Below are the code and all the weights of a small trained network. Each question names an input and a class and asks about switching units off, where a switched-off unit gives its printed mean instead of its output.

import numpy as np


def w(rows, s, z=0):
    codes = np.array(rows[::2]) - 128.0
    scale = np.full(codes.shape[1], s)
    scale[-1] = z or s
    return codes * scale


def norm(h):
    return h / np.sqrt((h * h).mean(-1, keepdims=True) + 1e-5)


def f(y):
    return y / 2 * (1 + np.tanh(0.7978845608 * (y + 0.044715 * y**3)))


def log_softmax(a):
    a = a - a.max(-1, keepdims=True)
    return a - np.log(np.exp(a).sum(-1, keepdims=True))


def net(x, mask):
    res = np.array(x, float).reshape(1, 5) / 4 @ E
    u = 0
    for l in range(3):
        y = f(norm(res) @ A[l][:, :-1].T + A[l][:, -1])
        res = res + np.where(mask[u : u + 13], y, B[l][:, -1]) @ B[l][:, :-1]
        u += 13
    return log_softmax(norm(res)[-1] @ U[:, :-1].T + U[:, -1])


A, B = {}, {}
E = w([
[140,251,163,198,161,143],'x0',
[230,152,203,197,31,152],'x1',
[141,150,251,23,203,68],'x2',
[98,141,127,57,117,102],'x3',
[30,106,216,115,81,95],'x4',
],0.0027)
A[0] = w([
[182,150,121,219,149,136,130],'0.n1',
[136,179,79,168,163,132,58],'0.n2',
[107,171,127,98,51,132,99],'0.n3',
[80,164,135,181,175,139,60],'0.n4',
[99,97,149,147,110,140,97],'0.n5',
[128,195,246,134,104,126,178],'0.n6',
[133,159,67,65,164,123,119],'0.n7',
[75,161,93,161,77,132,31],'0.n8',
[164,145,162,142,123,133,81],'0.n9',
[199,168,74,134,106,132,3],'0.n10',
[187,186,145,125,91,125,17],'0.n11',
[132,145,125,153,152,139,112],'0.n12',
[88,139,74,116,138,133,46],'0.n13',
],0.013,0.0025)
B[0] = w([
[210,123,154,205,115,172,213],'0.n1',
[151,247,120,95,112,104,167],'0.n2',
[170,136,146,198,130,130,154],'0.n3',
[108,181,90,100,121,29,161],'0.n4',
[105,118,131,174,98,110,146],'0.n5',
[87,81,141,106,236,146,254],'0.n6',
[74,94,111,85,153,127,176],'0.n7',
[44,117,100,91,89,84,163],'0.n8',
[151,103,119,151,179,128,157],'0.n9',
[55,96,93,149,62,171,174],'0.n10',
[213,117,123,179,189,120,172],'0.n11',
[141,169,133,148,134,129,139],'0.n12',
[150,127,140,200,213,146,153],'0.n13',
],0.016,0.0081)
A[1] = w([
[112,94,140,76,148,132,23],'1.n1',
[122,80,95,160,61,59,166],'1.n2',
[110,112,135,157,117,106,107],'1.n3',
[151,148,73,109,82,214,82],'1.n4',
[181,135,147,147,4,127,58],'1.n5',
[108,121,193,79,143,127,85],'1.n6',
[115,95,138,100,184,113,96],'1.n7',
[187,99,160,111,138,141,82],'1.n8',
[129,120,125,121,138,126,97],'1.n9',
[86,65,116,90,129,145,59],'1.n10',
[178,154,122,197,104,82,67],'1.n11',
[69,166,125,157,76,125,105],'1.n12',
[159,141,145,155,28,145,5],'1.n13',
],0.013,0.0011)
B[1] = w([
[93,113,156,90,112,151,193],'1.n1',
[109,129,72,197,85,145,183],'1.n2',
[103,123,56,105,129,115,150],'1.n3',
[102,77,90,172,73,82,165],'1.n4',
[187,155,87,68,65,252,200],'1.n5',
[113,117,94,80,92,166,177],'1.n6',
[133,101,148,97,80,184,255],'1.n7',
[204,68,94,141,153,94,155],'1.n8',
[132,119,136,123,124,133,136],'1.n9',
[94,105,151,77,138,75,223],'1.n10',
[68,122,112,64,118,133,196],'1.n11',
[186,75,146,199,161,106,172],'1.n12',
[156,172,111,105,96,240,190],'1.n13',
],0.018,0.0065)
A[2] = w([
[109,152,163,108,87,108,47],'2.n1',
[185,140,192,145,143,136,62],'2.n2',
[91,152,129,89,70,98,63],'2.n3',
[143,151,187,149,92,140,84],'2.n4',
[121,153,169,112,92,99,3],'2.n5',
[212,201,217,123,58,152,77],'2.n6',
[112,155,171,108,79,102,78],'2.n7',
[143,145,199,165,97,147,93],'2.n8',
[122,151,181,123,87,115,63],'2.n9',
[132,150,193,128,101,105,76],'2.n10',
[149,181,255,55,113,152,75],'2.n11',
[161,224,169,62,108,6,8],'2.n12',
[159,219,166,109,138,61,61],'2.n13',
],0.0083,0.0027)
B[2] = w([
[138,120,82,147,197,169,75],'2.n1',
[105,102,96,177,196,171,100],'2.n2',
[139,116,111,192,227,178,163],'2.n3',
[75,106,42,133,191,188,59],'2.n4',
[103,127,24,155,253,199,39],'2.n5',
[92,105,93,107,101,143,178],'2.n6',
[119,140,116,150,182,164,85],'2.n7',
[98,105,44,127,206,189,69],'2.n8',
[111,119,75,150,196,174,48],'2.n9',
[132,114,38,119,189,153,36],'2.n10',
[56,92,127,160,112,94,251],'2.n11',
[204,230,167,107,194,116,171],'2.n12',
[77,175,60,103,157,109,121],'2.n13',
],0.016,0.0014)
U = w([
[84,119,93,205,71,57,90],'0',
[174,164,64,159,35,236,134],'1',
[52,68,181,25,141,140,251],'2',
[126,251,110,108,185,76,35],'3',
[230,86,170,178,234,170,92],'4',
],0.011,0.0021)

Each question gives the input, the list of numbers given to net, and the class t.
The units are the neurons (one row each of A and B). Each row of codes is followed by its name. A weight is (code - 128) times the scale printed after its matrix; where a second scale follows, it is the last column's (A, B and U).
mask holds one flag per neuron, layer by layer. A switched-off neuron (its flag False) gives its mean, the last column of its row in B, instead of its output. The means were averaged over made-up inputs and are rounded, as every weight is.
A unit's drop is (log p(t) with every unit on - log p(t) with that unit switched off) / (log p(t) with every unit on - log p(t) with every unit switched off).
The circuit of an input: a set's keep is (log p(t) with only the set's units on - log p(t) with every unit switched off) / (log p(t) with every unit on - log p(t) with every unit switched off). Starting from the 12 units with the biggest drops (on a tie, the unit counted first), units are removed one at a time, each time the one whose removal leaves the highest keep (on an exact tie, the one counted first), for as long as the keep stays at least 0.8.
units of the circuit, in order: the units of the circuit, biggest drop first
unit that matters most: the unit with the biggest drop
k most important neurons: the k neurons with the biggest drops, biggest first
top k neurons in layer l: the k neurons of layer l with the biggest drops, biggest first
drop when u is switched off: that unit's drop, to one decimal
input [-3,-5,-1,-3,8], class 0: unit that matters most : 0.n6
input [4,-5,-2,-1,4], class 3: units of the circuit, in order : (0.n4, 0.n10)
input [-6,2,-2,7,-2], class 0: 2 most important neurons : (0.n6, 0.n1)
input [5,-3,1,6,-8], class 0: 3 most important neurons : (0.n10, 0.n6, 1.n4)
input [4,-3,-5,3,3], class 0: units of the circuit, in order : (0.n8, 0.n6)
input [4,8,-8,-5,8], class 0: top 2 neurons in layer 1 : (1.n5, 1.n7)
input [-1,-6,-6,-3,-2], class 3: 2 most important neurons : (0.n6, 0.n2)
input [-7,2,3,-6,1], class 1: 2 most important neurons : (0.n6, 0.n7)
input [7,-5,-4,-6,1], class 3: 2 most important neurons : (0.n4, 0.n2)
input [3,-1,-2,4,4], class 0: 3 most important neurons : (0.n8, 0.n3, 0.n4)
input [8,5,1,-5,-7], class 4: 3 most important neurons : (0.n11, 0.n9, 0.n6)
input [-8,2,-6,3,7], class 1: 3 most important neurons : (0.n6, 1.n5, 0.n7)
input [-7,1,-6,5,-1], class 0: 3 most important neurons : (0.n6, 0.n1, 1.n2)
input [6,7,7,6,-2], class 4: unit that matters most : 0.n11
input [-8,-2,-6,5,4], class 0: top 2 neurons in layer 0 : (0.n6, 0.n1)
input [-2,8,4,6,-7], class 4: drop when 0.n11 is switched off : 0.3
input [6,-5,-4,-3,0], class 3: drop when 0.n2 is switched off : 0.2
input [3,7,2,-1,-4], class 4: drop when 0.n2 is switched off : 0.0
input [1,-6,-7,-1,7], class 0: drop when 0.n6 is switched off : 0.1
input [4,4,4,6,-3], class 4: units of the circuit, in order : (0.n11)
